Below are the code and all the weights of a small trained network. Each question names an input and a target symbol and asks about switching units off, where a switched-off unit gives its printed mean instead of its output.

import numpy as np


def w(rows, s, z=0):
    codes = np.array(rows[::2]) - 128.0
    scale = np.full(codes.shape[1], s)
    scale[-1] = z or s
    return codes * scale


def softmax(a):
    e = np.exp(a - a.max(-1, keepdims=True))
    return e / e.sum(-1, keepdims=True)


def log_softmax(a):
    a = a - a.max(-1, keepdims=True)
    return a - np.log(np.exp(a).sum(-1, keepdims=True))


def net(x, mask):
    ids = ['βδεζηθλμξπστφω'.index(c) for c in x.split()]
    T = len(ids)
    res = E[ids] + P[:T]
    u = 0
    for l in range(2):
        r = res
        for j in range(3):
            rows = slice(4 * j, 4 * j + 4)
            q, k, v = (r @ M[l][rows].T for M in (Q, K, V))
            z = softmax(np.where(np.tri(T) > 0, q @ k.T / 4**0.5, -1e9)) @ v
            o = O[l][rows]
            res = res + np.where(mask[u + j], z, o[:, -1]) @ o[:, :-1]
        u += 3
    return log_softmax(res[-1] @ U[:, :-1].T + U[:, -1])


Q, K, V, O = {}, {}, {}, {}
E = w([
[170,124,144,154,161],'β',
[147,139,108,85,161],'δ',
[120,139,95,125,93],'ε',
[188,93,93,149,173],'ζ',
[104,171,85,118,107],'η',
[167,157,99,140,162],'θ',
[143,120,93,184,112],'λ',
[142,154,153,111,90],'μ',
[88,119,36,95,118],'ξ',
[143,71,159,113,116],'π',
[83,116,115,57,74],'σ',
[172,66,207,119,137],'τ',
[110,106,192,186,50],'φ',
[114,106,244,132,61],'ω',
],0.011)
P = w([
[83,151,148,162,165],'0',
[189,147,120,128,90],'1',
[74,50,115,154,141],'2',
[129,146,149,58,170],'3',
[205,130,102,112,63],'4',
[79,29,104,142,114],'5',
[141,145,150,34,146],'6',
[214,117,87,89,47],'7',
[73,6,93,127,90],'8',
[144,144,145,16,118],'9',
],0.015)
Q[0] = w([
[135,82,105,80,248],'L0H0',
[92,87,160,195,84],'L0H0',
[145,105,26,132,87],'L0H0',
[203,143,178,63,254],'L0H0',
[187,175,136,52,180],'L0H1',
[213,165,89,177,27],'L0H1',
[52,37,92,234,91],'L0H1',
[71,12,180,165,51],'L0H1',
[127,96,131,101,180],'L0H2',
[134,179,67,124,103],'L0H2',
[114,134,62,65,134],'L0H2',
[111,161,127,72,101],'L0H2',
],0.0095)
K[0] = w([
[194,76,155,41,163],'L0H0',
[88,72,152,188,111],'L0H0',
[129,100,47,119,87],'L0H0',
[209,177,160,90,196],'L0H0',
[152,7,131,29,29],'L0H1',
[202,141,62,128,201],'L0H1',
[73,227,118,254,209],'L0H1',
[99,236,201,167,226],'L0H1',
[101,65,94,119,124],'L0H2',
[96,170,179,118,149],'L0H2',
[48,114,152,157,181],'L0H2',
[114,149,103,139,181],'L0H2',
],0.0091)
V[0] = w([
[126,133,157,191,142],'L0H0',
[124,104,181,92,188],'L0H0',
[157,124,73,147,63],'L0H0',
[146,93,127,124,106],'L0H0',
[155,53,140,66,91],'L0H1',
[103,151,11,100,143],'L0H1',
[139,43,124,84,137],'L0H1',
[140,84,150,45,84],'L0H1',
[101,167,175,156,162],'L0H2',
[137,199,162,128,173],'L0H2',
[168,116,92,91,56],'L0H2',
[72,83,124,199,152],'L0H2',
],0.011)
O[0] = w([
[120,100,91,97,182,5],'L0H0',
[100,199,60,188,136,159],'L0H0',
[167,66,178,114,94,164],'L0H0',
[140,88,118,166,92,181],'L0H0',
[112,155,72,215,102,179],'L0H1',
[134,120,2,10,155,211],'L0H1',
[99,163,70,205,153,180],'L0H1',
[104,177,71,200,77,167],'L0H1',
[167,175,184,129,178,77],'L0H2',
[132,171,178,84,175,53],'L0H2',
[113,93,66,86,73,113],'L0H2',
[160,110,157,228,164,197],'L0H2',
],0.0082,0.0022)
Q[1] = w([
[202,202,79,106,110],'L1H0',
[161,114,184,124,155],'L1H0',
[24,36,149,203,107],'L1H0',
[254,178,170,170,83],'L1H0',
[165,131,176,144,98],'L1H1',
[132,151,146,149,162],'L1H1',
[147,196,123,112,102],'L1H1',
[167,3,168,80,164],'L1H1',
[118,69,116,176,99],'L1H2',
[151,144,122,87,140],'L1H2',
[101,76,92,102,116],'L1H2',
[182,136,98,76,191],'L1H2',
],0.0078)
K[1] = w([
[165,150,101,128,63],'L1H0',
[148,150,165,123,166],'L1H0',
[69,86,151,160,172],'L1H0',
[195,148,182,187,70],'L1H0',
[112,171,141,147,133],'L1H1',
[96,129,154,119,115],'L1H1',
[94,134,90,112,87],'L1H1',
[154,146,157,136,254],'L1H1',
[160,118,107,129,85],'L1H2',
[112,120,123,120,147],'L1H2',
[162,91,137,115,99],'L1H2',
[44,83,123,129,154],'L1H2',
],0.0096)
V[1] = w([
[160,253,140,162,190],'L1H0',
[137,177,142,182,132],'L1H0',
[255,82,167,133,107],'L1H0',
[11,38,82,112,177],'L1H0',
[235,26,67,193,147],'L1H1',
[175,25,61,145,96],'L1H1',
[38,191,81,100,179],'L1H1',
[22,131,176,34,41],'L1H1',
[180,49,57,123,89],'L1H2',
[104,49,113,73,68],'L1H2',
[226,225,81,109,88],'L1H2',
[143,241,122,64,45],'L1H2',
],0.0074)
O[1] = w([
[123,191,86,84,162,197],'L1H0',
[159,147,109,115,157,122],'L1H0',
[158,146,202,93,117,215],'L1H0',
[75,81,110,168,152,50],'L1H0',
[143,47,125,98,195,78],'L1H1',
[114,64,129,85,138,2],'L1H1',
[126,157,53,143,115,154],'L1H1',
[65,144,179,117,2,59],'L1H1',
[129,211,143,125,133,173],'L1H2',
[103,191,123,92,171,152],'L1H2',
[198,145,142,177,173,143],'L1H2',
[188,117,109,140,214,93],'L1H2',
],0.0099,0.0042)
U = w([
[209,165,100,28,148,115],'β',
[100,181,2,189,41,41],'δ',
[77,57,223,162,89,244],'ε',
[118,72,113,77,242,136],'ζ',
[72,158,162,89,79,104],'η',
[92,189,145,34,134,106],'θ',
[96,73,204,59,164,173],'λ',
[100,149,181,239,52,117],'μ',
[55,62,38,54,120,132],'ξ',
[136,94,118,246,161,131],'π',
[105,45,107,234,130,204],'σ',
[140,196,68,137,181,3],'τ',
[224,133,184,88,71,200],'φ',
[147,192,173,160,148,33],'ω',
],0.0073,0.0053)

Each question gives the input, a string of symbols that net reads in full, and the target symbol t.
The units are the heads (4 rows each of Q, K, V and O). Each row of codes is followed by its name. A weight is (code - 128) times the scale printed after its matrix; where a second scale follows, it is the last column's (O and U).
mask holds one flag per head, layer by layer. A switched-off head (its flag False) gives its mean, the last column of its rows in O, instead of its output. The means were averaged over made-up inputs and are rounded, as every weight is.
A unit's drop is (log p(t) with every unit on - log p(t) with that unit switched off) / (log p(t) with every unit on - log p(t) with every unit switched off).
The circuit of an input: a set's keep is (log p(t) with only the set's units on - log p(t) with every unit switched off) / (log p(t) with every unit on - log p(t) with every unit switched off). Starting from all 6 units, units are removed one at a time, each time the one whose removal leaves the highest keep (on an exact tie, the one counted first), for as long as the keep stays at least 0.8.
units of the circuit, in order: the units of the circuit, biggest drop first
which heads matter: for each layer, one digit per head in row order, 1 if its drop is at least 0.15 and else 0, layers parted by /
input ξ ξ η, target ξ: units of the circuit, in order	L0H1, L1H1
input ζ ε ξ ξ ξ ξ δ σ ζ, target ζ: units of the circuit, in order	L1H1, L0H1
input ζ η ε δ μ ε θ ξ λ δ, target ξ: which heads matter	010 / 010
input θ θ η, target θ: which heads matter	111 / 111
input ξ τ ω θ ω τ β, target μ: units of the circuit, in order	L0H1
input ξ τ ξ, target ξ: units of the circuit, in order	L0H1, L1H2, L1H0
input η σ δ, target η: units of the circuit, in order	L0H1, L1H1, L1H2, L0H0
input σ ξ ζ ζ, target ξ: which heads matter	010 / 011
input τ δ ε θ φ ω δ φ ζ, target τ: which heads matter	111 / 111
input η ζ ζ τ ξ μ, target η: units of the circuit, in order	L0H1, L0H2, L1H1, L1H2
input η β ε, target η: units of the circuit, in order	L0H1, L1H1, L1H2, L0H0
input μ η δ δ π π δ ζ σ, target μ: which heads matter	111 / 110
input δ δ ε, target δ: units of the circuit, in order	L1H1, L0H0, L0H2, L1H0
input ζ θ δ δ δ δ, target ζ: which heads matter	011 / 010
input π β τ, target π: which heads matter	111 / 010
input ξ β τ δ ξ ζ, target ξ: which heads matter	010 / 101
input φ ζ θ ζ ζ ξ π δ δ ξ, target ξ: units of the circuit, in order	L1H1, L0H1
input ζ π θ, target ζ: units of the circuit, in order	L1H1
input δ δ δ ξ τ φ, target δ: units of the circuit, in order	L1H1, L0H2, L0H0
input μ π φ ε ζ ξ ξ σ ω ξ, target μ: units of the circuit, in order	L0H1, L0H2, L1H1, L1H0
input ε τ ω δ λ μ φ π ζ, target ε: units of the circuit, in order	L0H1, L1H0
input θ ζ ξ ζ φ η δ, target ε: units of the circuit, in order	L1H1, L0H1, L0H2, L0H0
input ξ ξ δ π φ σ λ σ β, target ξ: units of the circuit, in order	L0H1, L1H0, L1H2, L0H2
input σ μ β θ σ δ τ ζ δ, target σ: which heads matter	000 / 100
input δ σ φ δ ξ δ, target δ: which heads matter	101 / 110
input θ δ ε π θ λ π φ θ, target θ: which heads matter	111 / 001
input σ φ ζ λ ζ τ δ β δ, target σ: which heads matter	001 / 100
input δ η ξ, target δ: which heads matter	111 / 110
input δ β β, target δ: which heads matter	111 / 111
